cols: X T J A
luk: [-16   7 -47 -16]
bobep: [-6 31 13 67]
pago: [-1  3  4 17]
Badeb: [-21   9 -81 -19]
vupup: [ 4 11  8  4]
mudig: [-5 18 16 29]
boto: [-14  66   4  89]
down: [-16  -6]  X
down: [-16  -6  -1 -21   4  -5]  X

cols: L C F V H K E
Desot: [-43  66  67 -37  31 -37  51]
dusek: [-38  52  54 -31  30 -25  46]
mago: [ 18 -17 -33   7   6  40 -12]
sotos: [ 34 -47 -37  35 -40   1 -44]
mas: [ 34 -47 -37  35 -40   1 -38]
down: [35 35]  V
down: [-47 -47]  C
down: [67 54]  F
down: [40  1]  K
down: [-40 -40]  H
down: [-17 -47 -47]  C

cols: U Z D N P W S B M Y
varuk: [  2  -2  12 -26 -18   2 -14   4   9  34]
Lef: [-60 -20  32 -15 -14 -17  -2  -5   4 -84]
tusa: [ 35 -32 -24 -14  24   6  -2   7 -10 -21]
down: [9 4]  M
down: [-2 -2]  S
down: [-60  35]  U

cols: Bena gode nuz gita pomud laf ruk
Tiv: [  1 -34 -45 -65 -23 -13 -40]
Nos: [ 38  56  53  50 -23 -19  86]
memu: [ 36  48  40  27 -15   8  61]
Rer: [ 12 -10 -36 -76 -11  55 -43]
pir: [  6 -46 -62 -82 -30 -15 -50]
bol: [ 48  50  30  10 -39   3  62]
potib: [-28 -51 -55 -54  31   8 -65]
lom: [  8   9   2 -16   0  26  -4]
down: [ 1 38]  Bena
down: [-82  10]  gita
down: [ 50  27 -76 -82  10]  gita

cols: Bofor Nin gaguf vad kefug fep
dunin: [ 9 17 45 38 30 77]
Nosiz: [-87  33  31 -61 -92 -66]
Bovap: [-70  33  31 -61 -92 -66]
down: [33 33]  Nin
down: [-66 -66]  fep
down: [-92 -92]  kefug

cols: siz Lar liv Sugu Der nafe Kuf
forid: [-13 -48 -28  20   9  33 -31]
Dol: [-20 -49 -24   7 -11   7 -34]
fogon: [ 42  76  42 -20  37   1  61]
Mokuf: [-48 -22 -36  34 -49 -27 -43]
mumu: [18 54 22 -5 18 -5 35]
down: [ 42 -48  18]  siz
down: [  1 -27]  nafe
down: [33  7  1]  nafe

cols: mel solu vuro Las loluv
lalu: [-15 -70  -9  34  14]
tulu: [ 56  42  28 -11   1]
Kere: [-15 -70  -9  34  16]
down: [28 -9]  vuro
down: [14  1]  loluv
down: [ 56 -15]  mel
down: [ 42 -70]  solu
down: [-9 28]  vuro

cols: ges pasar Zonez vubos
gofod: [-2 51 15 13]
lurud: [  9  22  29 -78]
gomud: [ 22  22 -22  -2]
down: [22 22]  pasar
down: [ 29 -22]  Zonez
down: [15 29]  Zonez
down: [51 22]  pasar

cols: buk lutid taton voto Fuli gofe tobot
bon: [ 31  60 -44 -13   8 -17 -21]
nokeb: [ 54  60 -44  -6   8 -28 -21]
Tadu: [ 31  52 -41  -6   8 -21 -21]
Fopok: [ 24  35 -29  -6   8 -18 -21]
gar: [ 54  60 -44  -1   8 -28 -21]
lor: [ 54  79 -52  -6   8 -28 -21]
Dat: [ 23  50 -40  -6   8 -14 -21]
lutep: [ 61  85 -56  -6   8 -30 -21]
zorid: [ 44  40 -32  -6   8 -28 -20]
viz: [ 60  82 -54  -6   8 -30 -21]
Bomiv: [ 54  79 -53  -6   8 -28 -23]
asked: [ 31  52 -41  -6   8 -21 -21]  Tadu
down: [-6 -1 -6 -6]  voto
down: [-56 -32]  taton
down: [-21 -21 -21 -21 -21 -21 -21 -20 -21]  tobot
down: [-6 -1 -6 -6 -6 -6]  voto
down: [-28 -21 -18 -28 -28 -14 -30 -28]  gofe

cols: semu kel nores sipov lifi semob
ter: [-11 -21   9  27 -30 -26]
padu: [-23 -21   9  27 -30 -26]
nen: [-44 -21 -45  27  66 -26]
kef: [-77 -10   9  27 -30 -26]
nidu: [-50 -21   9  27  -9 -27]
vudo: [  1 -21   9  27 -44 -26]
tudel: [ 74 -39   9  41 -30 -26]
sig: [ 71 -21   9 -32 -30  32]
down: [-26 -27]  semob
down: [-26 -26 -26 -26 -27 -26 -26]  semob
down: [-44 -30 -30]  lifi

cols: Rok Fam Kesid Baza dovid zodi raneb mol
Faded: [-34  19 -11 -35  19 -68  -9 -24]
digo: [-18  -2  11  56 -62 -19  15 -17]
damep: [ -7  11  10 -57  10  47  12  18]
Fatot: [-62 -18  17 -21 -45 -13 -43  -3]
Suraz: [-50 -24  26 -20 -68  26 -11  29]
down: [ 56 -57]  Baza
down: [11 10 17 26]  Kesid
down: [ 19 -62]  dovid
down: [ 15  12 -43]  raneb

cols: robom Benik vasob mato doz
Zud: [-32  18  -9   7  21]
zeme: [-23 -30 -66   2 -23]
Tuk: [-29  26  15   6  -5]
zuv: [-75  45 -13  13 -55]
gorem: [  1  -6 -12  13  11]
Zesuk: [-75  45 -13  13   7]
Nofi: [-29  26  15   6 -11]
Fede: [-75   7 -13  13 -55]
down: [-13  15 -13]  vasob
down: [-12 -13  15 -13]  vasob
down: [-12 -13  15]  vasob
down: [-12 -13]  vasob
down: [-66  15 -13 -12 -13  15]  vasob

cols: goz relif zas Bidi tapeb
tova: [  3  -1 -26  35 -12]
Bibok: [ 26  68  30 -42  30]
Vidu: [-3 -8 -6 14 -8]
Kan: [ 3  6  3 -6  4]
vom: [ 30  80  37 -47  34]
fone: [ 31  80  37 -47  34]
tikap: [ -3  -9  -8  18 -10]
down: [-12  30  -8]  tapeb
down: [37 37]  zas
down: [ 35 -42  14  -6 -47 -47]  Bidi
down: [80 80]  relif
down: [80 -9]  relif
down: [34 34]  tapeb

